[ -8 -55   0   7   2 -12 -28 -14 -60  -5  33 -11  -6 -16  38  50  26  -7
 -25   5  46] = j603
[ -7 -52  24 -46   1  10   2 -11  -9   1  -7 -10 -21 -22  13  75 -51  -6
 -32  24  12] = j143
[ 30  37  39  16  32  50  -2  -3  52  -7 -29  20  16 -25  -2 -15 -14  26
  -7 -38 -48] = j165
[-24 -48 -38   4  -7 -25 -27  18 -41 -15  57 -20 -25   8  27  14  39 -27
  -8  -8  37] = j891
[  4  21 -39  53  -6 -38  23 -23  26  -7   4  -8  -9  31 -16 -79  10   8
  34   6  -7] = j390
[ -8  14 -50 -24  15 -25  -5  10 -23  25  29 -21 -45  26 -17 -46  58 -21
  -4  29  18] = j909
[  9  29  29  19  -8   0 -21   3  13  -3 -56   0  36 -21   0  65 -41  16
  16 -13 -53] = j117
[-27 -53 -18 -33  -1 -41  21  -5  -9 -40  31 -19 -39  20 -24 -35  13   6
   5   1  53] = j799
[ 16  40  12  44  -7  -3 -15  -4  28   3 -52  -2  31  -9   3  37 -41  13
  -7 -10 -66] = j948
[ 11  34 -36  65  -5 -31  17 -23  32   1  -8  -7  -1  27 -10 -66  -1   8
  36   5 -27] = j124
[ -3   3 -39  39  -6 -42  27 -21  18 -15  13  17 -17  33 -20 -83  17   8
  32   5  10] = j522
[-12 -12 -36  16  -5 -45  28 -16   9 -25  23 -12 -25  33 -24 -79  22   9
  26   3  30] = j999
both j143 j165:  => [-7]
size: [-24 -48 -38   4  -7 -25 -27  18 -41 -15  57 -20 -25   8  27] => 15
which: [ 30  37  39  16  32  50  -2  -3  52  -7 -29  20  16 -25  -2 -15 -14  26
  -7 -38 -48] => j165
size: [-12 -12 -36  16  -5] => 5
which: [  4  21 -39  53  -6 -38  23 -23  26  -7   4  -8  -9  31 -16 -79  10   8
  34   6  -7] => j390
which: [ 16  40  12  44  -7  -3 -15  -4  28   3 -52  -2  31  -9   3  37 -41  13
  -7 -10 -66] => j948

[-36 -86  -9  32 -12  81] -> j803
[-15  10  10 -12  32  -4] -> j567
[-15  10   3  62  35 -27] -> j178
which: [-15  10   3  62  35 -27] => j178
which: [-15  10  10 -12  32  -4] => j567
start: [-36 -86  -9  32] => j803, 0
start: [-86  -9  32 -12] => j803, 1
start: [ 10  10 -12] => j567, 1
rev: [ -4  32 -12  10] => j567
size: [-15  10   3  62  35 -27] => 6

[-43  -4  42  10 -39 -16]  j880
[ 23 -79  49  42 -78  26]  j964
[ 18  16 -39  40 -19 -12]  j638
[-48  32  29 -49   2  49]  j183
[ -4  42 -43  10  49  21]  j470
both j183 j964:  => [49]
start: [-49   2  49] => j183, 3
rev: [ 10  42  -4 -43] => j880
start: [-43  -4  42  10] => j880, 0
rev: [-43  42  -4] => j470
rev: [  2 -49  29] => j183

[ 27   5 -44  68]  j757
[ 21   5 -86  71]  j901
[-21  18 -38  10]  j388
[ -7 -49 -44  68]  j88
[-49  -7  16 -31]  j607
[-37  -6   2 -16]  j60
[-40  42 -22 -25]  j231
[-27  35 -49  14]  j83
[ 14  22 -16  24]  j716
[ -1 -20 -42  30]  j502
[ 74 -49 -26  41]  j946
[-22 -33  16 -11]  j866
size: [-37  -6   2] => 3
start: [-42  30] => j502, 2
start: [-37  -6] => j60, 0
which: [ 27   5 -44  68] => j757
which: [-49  -7  16 -31] => j607
rev: [-16   2] => j60
rev: [-22  42] => j231

[-46 -40 -20   9 -55  35 -41  -8]  j268
[-10  12 -34 -36 -35 -13 -41   6]  j540
[-11 -10 -48 -40 -20   9 -55  35]  j330
[-17 -68 -86  30  45   6 -11  -4]  j323
[-52 -29 -10 -25 -48 -51 -10  13]  j217
[ 35 -51  36 -39 -35 -22 -61 -12]  j71
[-10 -29 -48 -51 -25 -10 -52   7]  j224
[-19 -66 -76  47  25  -4   3 -21]  j140
[ -8 -10 -20 -51 -55 -21 -34  -4]  j685
rev: [ 47 -76] => j140
both j268 j71:  => [35]
both j217 j540:  => [-10]
size: [-11 -10 -48 -40 -20   9] => 6
rev: [-52 -10 -25 -51 -48 -29 -10] => j224
start: [-48 -40 -20   9 -55  35] => j330, 2

[-36 -41   9 -41  29  -3  14  36] -> j200
[ 48  19  -1  61 -27  -4   6 -89] -> j243
[-27  -3 -13  26  -8   9 -13  -3] -> j57
[  8 -23 -15  16 -26  -8   3 -67] -> j926
[ 78   8  -9  69 -28 -12   0 -79] -> j238
[ 57  14   8  28 -26 -20   5 -53] -> j50
[ 20   3  -1   4 -17 -10  -2 -19] -> j549
[  8 -23 -15  16  14   6  -3  10] -> j950
rev: [ 10  -3   6  14  16 -15 -23] => j950
rev: [ -4 -27] => j243

[ 41   2  23   4  75   3 -20  36  32  24 -10 -22 -37] : j339
[-11  42  23   6  31  69 -26 -15 -40  -6   4  -7 -31] : j990
[ 22  -6   4  33  20  -5  -8  -6 -11  43   4 -24 -69] : j62
rev: [-7  4] => j990
rev: [ 43 -11] => j62
rev: [-40 -15 -26  69] => j990
both j339 j62:  => [4]
size: [41  2] => 2
which: [ 22  -6   4  33  20  -5  -8  -6 -11  43   4 -24 -69] => j62

[-48  74  48  70] = j884
[-48  74 -14 -12] = j980
[  5 -42 -71 -45] = j270
[-53  -4 -28  -7] = j702
[-56  47  -4  46] = j499
[  9 -40 -56 -43] = j90
[ 15 -29 -62 -39] = j930
[  5 -42 -71 -19] = j641
[-23  70  33  70] = j468
[ 48  69 -21 -44] = j271
size: [-53  -4 -28] => 3
which: [-48  74 -14 -12] => j980
size: [-56  47] => 2
rev: [70 48] => j884
which: [-48  74  48  70] => j884

[-31 -27 -18 -54  47] -> j817
[-18 -82  34 -42  57] -> j337
[-43 -29 -30  65  15] -> j4
[-66  38  -5  37 -42] -> j829
[-66  38  -5   0 -31] -> j497
[-41 -50  16  44   8] -> j155
[-70 -28   0 -54  28] -> j226
[ 16  53 -61 -42  10] -> j453
[ 49  41  20 -49 -21] -> j657
both j453 j829:  => [-42]
rev: [ 15  65 -30 -29] => j4

[ 40  64   3  31 -74 -18 -18  56 -10  65  65  -7] : j46
[  6  46  55  16 -26  -6  71 -14  -5  44  48  22] : j789
[-17  32  -1 -45  20  42   5 -18 -28  -3   1 -30] : j230
size: [-17  32  -1 -45  20  42   5 -18 -28  -3   1 -30] => 12
rev: [ -3 -28 -18] => j230
start: [-45  20  42   5 -18 -28  -3] => j230, 3

[  0  -1   8   3  16  -6 -14 -12 -16 -28  -7   1   4 -14  -9  -9  18   7
 -12   1  -9  -9 -15   3   1   4 -16   4 -12  -8   4  -7  -3 -11  -6  11
 -17 -13  -3  -8  -5 -12  -6  14   7  -3   1  -9   3 -12   3] -> j653
[-16  15  -6  29 -20  61   9  -3  43 -16   7 -21 -19 -10  76 -52 -51 -59
 -28 -32  25   5 -26 -35 -22  -8 -12 -29 -25 -11  36   3  67 -33   7 -12
  54   5 -47 -31  -9  43  27 -64   5  31  73  10  21  25  33] -> j924
[ 13 -16  -4  -4  38 -16 -35 -15 -36 -26 -28  -6   7   7  11 -15  -3  24
  15 -10   3  -3  -9 -11   5   1  19 -36   8  12  21  -7   8  15 -29  -7
 -22  -9 -19 -18  14  20   3  10  18  10  10  23   6  -5  19] -> j520
[-33  23  14 -22   2 -11 -33 -47  -7  12 -39  -6 -33   3 -15 -31  10 -15
  -9 -11  -3  29  -3  35   7  10 -38  26 -17 -10 -10  16 -13 -27  39 -47
  -6  -2  33 -15 -10  -7  -1  12  13  -1   6  28 -11  12  36] -> j437
[ 10   7  -2  16  13   7 -17 -33   7 -32   0   7  -1  -1   8 -14  43   8
   3   0  -8   3 -10  -5  22  15 -20  35  31  -8 -15 -12   1 -24  -6   4
 -44 -17  18  10 -21 -17   9   6   9 -16 -20  14 -25 -14   7] -> j735
[ 13 -16  -4  -4   3   2 -23   9  22  18  -6  -6   7   7  11 -15  -3  24
  15 -10   3  -3  -9 -11   5   1  19 -36   8  12  21  -7   8  15 -29  -7
 -22  -9 -19 -18  14  20   3  10  18  33   4  39  43 -50 -29] -> j357
[ 10 -15  -9 -11  -3  28  -3  35   7  10 -38  -3  20 -33 -13  -8  12  13
 -34  12 -20 -17 -27  13 -20  -2 -29 -13 -46 -10  29 -13 -22 -25 -14  27
  -7 -14 -17 -15   9 -12 -12  45  15  -3  22 -36   7 -31   6] -> j769
[-15   1   6   6 -19  18  16  18 -23 -31 -35 -36  29  25  -2   2 -12 -21
  14  15  10 -25 -18  17 -10  30  24 -27  -1 -10  16 -24 -24  10  13  39
 -57 -13  12  -5 -35 -27 -10  23  21 -37  -4 -27   9  21   6] -> j300
size: [ 13 -16  -4  -4   3   2 -23   9] => 8
start: [ -3  28  -3  35   7  10 -38] => j769, 4
rev: [-19   6] => j300
rev: [-38  10   7  35  -3  29  -3 -11  -9 -15  10] => j437
start: [-21  14  15] => j300, 17

[  0   5  -3  16 -28  -1  -9 -17  -7  18  -5  -3   4  -2  -1  17   5  42
   6]  j259
[ 16 -19   4   4 -31  59  18   2  32  31  20  16  19  15 -34   6   7  43
 -12]  j614
[  6  -8  13   3  20   0   5   6 -16  25 -19  -8  10  16   3  -8   8  26
   3]  j918
[ 15 -23  22  -4  39  29  21  24  -6  31 -19  -4  20  32  -9 -23   6  21
 -10]  j800
[ 31 -22  -4  20  32  10 -26 -25 -22 -40 -30  17 -12  58   8   4 -44 -47
  21]  j600
[ -3  16   5   0 -28 -37 -62 -50 -53 -62 -56   4  -7   7  42  54 -62 -46
  13]  j133
[ -1  -5   5   5  -7  20  17   8  12  31  11   1   6  10 -16 -11  19  35
   1]  j530
[  1  -7  -2  19 -35  54  20   4  25  33  17   6  15  12 -32  -6  13  60
 -20]  j733
[ -5  14  -3  12  28 -15  -8   6 -31  -3 -36 -16  10  -3  20  -1 -11   1
 -17]  j546
[ 17   1   4 -24  37 -14   1  12  -7  10 -13   3  19  -8  13  22  -5 -33
  11]  j39
size: [ 17   1   4 -24  37 -14] => 6
rev: [ 32  20  -4 -19  31] => j800
rev: [-28  16  -3   5   0] => j259
size: [ -5  14  -3  12  28 -15  -8   6 -31  -3 -36 -16  10  -3  20] => 15
rev: [-10  21   6 -23  -9] => j800

[ 49 -34 -63  47  52 -32  48  45  18  43  60  26  52 -55  57 -55  31 -62
  16  -4 -53  22   3   4 -57 -37 -60 -66 -24  52  -7] -> j982
[ -4 -42 -12  30  12  15 -27  50  28 -32 -26  58 -59 -33  54  36 -19 -21
 -56  14  28 -36 -18  64  31  45 -51  16 -58  62  53] -> j355
[-60 -62  11  19 -27  -7 -29  62  41 -64  38  32 -61 -30 -65  40 -52  -5
  18  15 -61  49  62  -8 -20  39  47 -53 -59 -54 -51] -> j555
[-27  66 -30  65 -39  44  47 -34 -55 -31 -29  65 -12  51 -62  62  52 -53
   6   2 -33 -27  21 -22  -3  29  29  -4  50 -61 -60] -> j179
[ 51 -16 -29  49  25 -48  -6 -10 -64 -29  64  19  21  61 -50   7  -1   4
  -2  38  35  10  38   1 -49 -57  -2  63  44  -2 -44] -> j933
[ 62 -46  -7  27 -26  46 -23 -40 -14 -15 -19 -28 -40 -17  59 -31 -21  59
  28  58 -40   4  31  14 -42  -4  46  53 -64  -2  24] -> j428
[ 45 -11   1  -7  55  40 -61  10 -40  13 -23 -12 -13 -55  31 -55  57 -62
 -18 -57 -60 -45 -10  20  31  32 -52 -12 -34  26  65] -> j493
[ 39  17 -57  57  46  -5   1 -22 -18 -46  17  20   1 -34 -27 -23 -25 -34
  33 -28  40 -42   2  52 -34 -63  47  17  36   4  41] -> j833
which: [ 45 -11   1  -7  55  40 -61  10 -40  13 -23 -12 -13 -55  31 -55  57 -62
 -18 -57 -60 -45 -10  20  31  32 -52 -12 -34  26  65] => j493
start: [ 52 -34 -63  47] => j833, 23
start: [-55  57 -55  31 -62] => j982, 13
which: [ -4 -42 -12  30  12  15 -27  50  28 -32 -26  58 -59 -33  54  36 -19 -21
 -56  14  28 -36 -18  64  31  45 -51  16 -58  62  53] => j355
rev: [-34  52   2 -42  40 -28] => j833
which: [ 49 -34 -63  47  52 -32  48  45  18  43  60  26  52 -55  57 -55  31 -62
  16  -4 -53  22   3   4 -57 -37 -60 -66 -24  52  -7] => j982
start: [31 45] => j355, 24

[-70   6 -26 -18   7  27] -> j626
[-53  43 -48  17  30  16] -> j721
[  8   6 -26  31  23  -9] -> j208
size: [-53  43] => 2
which: [  8   6 -26  31  23  -9] => j208

[ 81  -9 -28  82 -65] : j903
[  2 -11  -1  -9 -28] : j190
[-67  81  -9  33  12] : j553
rev: [-28  -9  -1] => j190
both j553 j190:  => [-9]
start: [-67  81] => j553, 0
which: [  2 -11  -1  -9 -28] => j190

[  5  -5  82 -14  -6  30  59 -24 -34  -8  -6  11   6   4  -8  82 -14] = j630
[-28   5 -35 -32 -35   5 -23  65  11  -6  -4  28   5  38 -16  82 -14] = j89
[-28   6 -33 -30  -6  28  65 -23 -35  -4  -4  11  38   5  -8  79 -16] = j481
rev: [-14  82 -16  38] => j89
which: [-28   6 -33 -30  -6  28  65 -23 -35  -4  -4  11  38   5  -8  79 -16] => j481
rev: [ -8   5  38  11  -4  -4 -35 -23  65  28  -6] => j481
size: [  5  -5  82 -14  -6  30  59 -24 -34  -8  -6  11   6   4  -8  82 -14] => 17
rev: [ -8   4   6  11  -6  -8 -34 -24] => j630

